Here is a tiny trained network, its code and every weight. The questions are about switching its units off for an input and a class, where a switched-off unit gives its printed mean instead of its output.

import numpy as np


def w(rows, s, z=0):
    codes = np.array(rows[::2]) - 128.0
    scale = np.full(codes.shape[1], s)
    scale[-1] = z or s
    return codes * scale


def norm(h):
    return h / np.sqrt((h * h).mean(-1, keepdims=True) + 1e-5)


def f(y):
    return np.maximum(y, 0)


def log_softmax(a):
    a = a - a.max(-1, keepdims=True)
    return a - np.log(np.exp(a).sum(-1, keepdims=True))


def net(x, mask):
    res = np.array(x, float).reshape(1, 3) / 4 @ E
    u = 0
    for l in range(2):
        y = f(norm(res) @ A[l][:, :-1].T + A[l][:, -1])
        res = res + np.where(mask[u : u + 10], y, B[l][:, -1]) @ B[l][:, :-1]
        u += 10
    return log_softmax(norm(res)[-1] @ U[:, :-1].T + U[:, -1])


A, B = {}, {}
E = w([
[161,180,164,152,46,161,114,205,155,127,21],'x0',
[148,1,178,137,59,146,133,137,140,46,169],'x1',
[163,134,85,57,75,197,182,167,73,166,181],'x2',
],0.0045)
A[0] = w([
[68,84,117,110,191,118,165,54,132,149,220,255],'0.n1',
[99,169,212,113,69,163,151,201,167,152,25,11],'0.n2',
[83,118,150,117,153,150,144,115,122,134,125,92],'0.n3',
[103,117,110,164,126,121,140,128,118,137,121,102],'0.n4',
[80,221,90,147,179,111,128,98,143,225,67,144],'0.n5',
[81,142,159,207,149,85,103,82,206,89,47,190],'0.n6',
[172,3,220,164,68,175,140,96,126,19,190,167],'0.n7',
[147,178,222,119,31,166,134,218,208,133,38,89],'0.n8',
[181,152,45,49,83,199,203,166,68,182,137,106],'0.n9',
[165,63,214,138,120,162,138,113,128,107,146,53],'0.n10',
],0.002,0.0043)
B[0] = w([
[248,183,111,195,57,140,97,136,110,93,61,255],'0.n1',
[191,150,91,207,110,164,125,131,78,109,113,139],'0.n2',
[134,151,128,144,125,136,149,122,139,103,117,128],'0.n3',
[115,104,122,116,127,137,119,138,146,124,128,128],'0.n4',
[64,32,116,131,61,92,120,195,101,121,138,195],'0.n5',
[169,161,187,39,137,171,145,189,93,123,177,200],'0.n6',
[53,155,36,98,125,38,117,177,123,195,82,218],'0.n7',
[193,142,82,210,144,134,114,65,52,108,143,174],'0.n8',
[129,142,252,111,193,71,95,173,136,97,134,192],'0.n9',
[97,122,97,119,113,80,143,152,138,125,114,136],'0.n10',
],0.0037,0.0049)
A[1] = w([
[60,199,91,122,200,135,129,100,143,204,113,12],'1.n1',
[113,144,71,149,112,75,155,133,125,141,96,99],'1.n2',
[154,140,155,157,150,152,99,159,67,126,137,108],'1.n3',
[48,109,208,177,195,105,92,83,200,93,103,31],'1.n4',
[117,124,122,82,103,130,140,161,120,144,130,131],'1.n5',
[97,140,156,79,132,93,127,156,151,141,107,86],'1.n6',
[122,102,91,113,186,114,146,55,106,135,203,80],'1.n7',
[102,2,160,130,89,137,149,121,165,81,148,18],'1.n8',
[117,90,101,139,180,120,150,28,116,124,192,53],'1.n9',
[128,112,122,50,108,237,198,131,126,163,193,5],'1.n10',
],0.007,0.003)
B[1] = w([
[36,2,78,119,30,83,180,180,99,165,118,252],'1.n1',
[118,87,122,125,146,159,106,74,156,101,181,210],'1.n2',
[110,70,112,126,143,119,117,68,170,103,172,244],'1.n3',
[185,192,191,39,188,157,227,95,64,166,216,230],'1.n4',
[107,126,151,150,175,103,100,75,160,96,128,236],'1.n5',
[135,100,124,133,112,144,128,96,125,104,173,172],'1.n6',
[164,164,160,168,64,169,96,181,156,97,41,254],'1.n7',
[6,109,29,120,111,95,132,147,104,240,104,240],'1.n8',
[179,182,149,197,69,204,69,172,184,88,43,223],'1.n9',
[134,189,216,117,222,89,171,82,113,152,140,243],'1.n10',
],0.0055,0.0034)
U = w([
[8,76,51,121,86,83,142,160,102,184,117,159],'0',
[201,174,141,201,84,187,90,152,140,95,54,147],'1',
[160,173,218,60,207,108,185,115,91,148,190,154],'2',
[122,71,86,131,163,126,72,64,179,56,200,119],'3',
[123,96,76,118,220,181,172,133,204,123,118,2],'4',
[114,114,87,110,190,171,153,128,194,117,128,30],'5',
],0.012,0.0073)

Each question gives the input, the list of numbers given to net, and the class t.
The units are the neurons (one row each of A and B). Each row of codes is followed by its name. A weight is (code - 128) times the scale printed after its matrix; where a second scale follows, it is the last column's (A, B and U).
mask holds one flag per neuron, layer by layer. A switched-off neuron (its flag False) gives its mean, the last column of its row in B, instead of its output. The means were averaged over made-up inputs and are rounded, as every weight is.
A unit's drop is (log p(t) with every unit on - log p(t) with that unit switched off) / (log p(t) with every unit on - log p(t) with every unit switched off).
The circuit of an input: a set's keep is (log p(t) with only the set's units on - log p(t) with every unit switched off) / (log p(t) with every unit on - log p(t) with every unit switched off). Starting from the 12 units with the biggest drops (on a tie, the unit counted first), units are removed one at a time, each time the one whose removal leaves the highest keep (on an exact tie, the one counted first), for as long as the keep stays at least 0.8.
units of the circuit, in order: the units of the circuit, biggest drop first
most important unit: the unit with the biggest drop
top k neurons: the k neurons with the biggest drops, biggest first
top k neurons in layer l: the k neurons of layer l with the biggest drops, biggest first
drop of u: that unit's drop, to one decimal
input [1,3,2], class 3: most important unit : 0.n7
input [5,-7,7], class 0: units of the circuit, in order : [1.n1 0.n1]
input [-8,-7,-6], class 1: units of the circuit, in order : [1.n9 1.n7]
input [4,-4,6], class 2: top 2 neurons : [0.n1 0.n7]
input [4,-6,-7], class 2: units of the circuit, in order : [1.n4 0.n1]
input [2,-6,8], class 2: top 3 neurons : [0.n7 1.n10 1.n8]
input [5,-6,-7], class 2: top 2 neurons : [1.n4 0.n7]
input [-6,-5,3], class 1: top 3 neurons : [1.n7 0.n7 1.n9]
input [3,2,-2], class 3: top 2 neurons in layer 1 : [1.n3 1.n7]
input [-5,-5,-8], class 2: top 2 neurons : [1.n4 0.n7]
input [7,7,-3], class 0: top 2 neurons : [0.n1 1.n8]
input [0,-3,2], class 3: top 2 neurons : [0.n5 0.n7]
input [5,7,-6], class 0: top 2 neurons : [1.n8 0.n1]
input [7,-8,2], class 0: units of the circuit, in order : [0.n1 1.n1]
input [-2,-1,0], class 3: most important unit : 0.n1
input [-8,-1,-7], class 1: top 2 neurons : [1.n9 1.n7]
input [1,-5,-4], class 0: top 2 neurons : [1.n1 0.n9]
input [-5,-7,4], class 0: drop of 1.n1 : 2.6
input [-2,5,-1], class 0: drop of 0.n3 : 0.0
input [-7,-8,0], class 0: most important unit : 1.n1
input [2,6,-4], class 0: drop of 1.n8 : 0.1
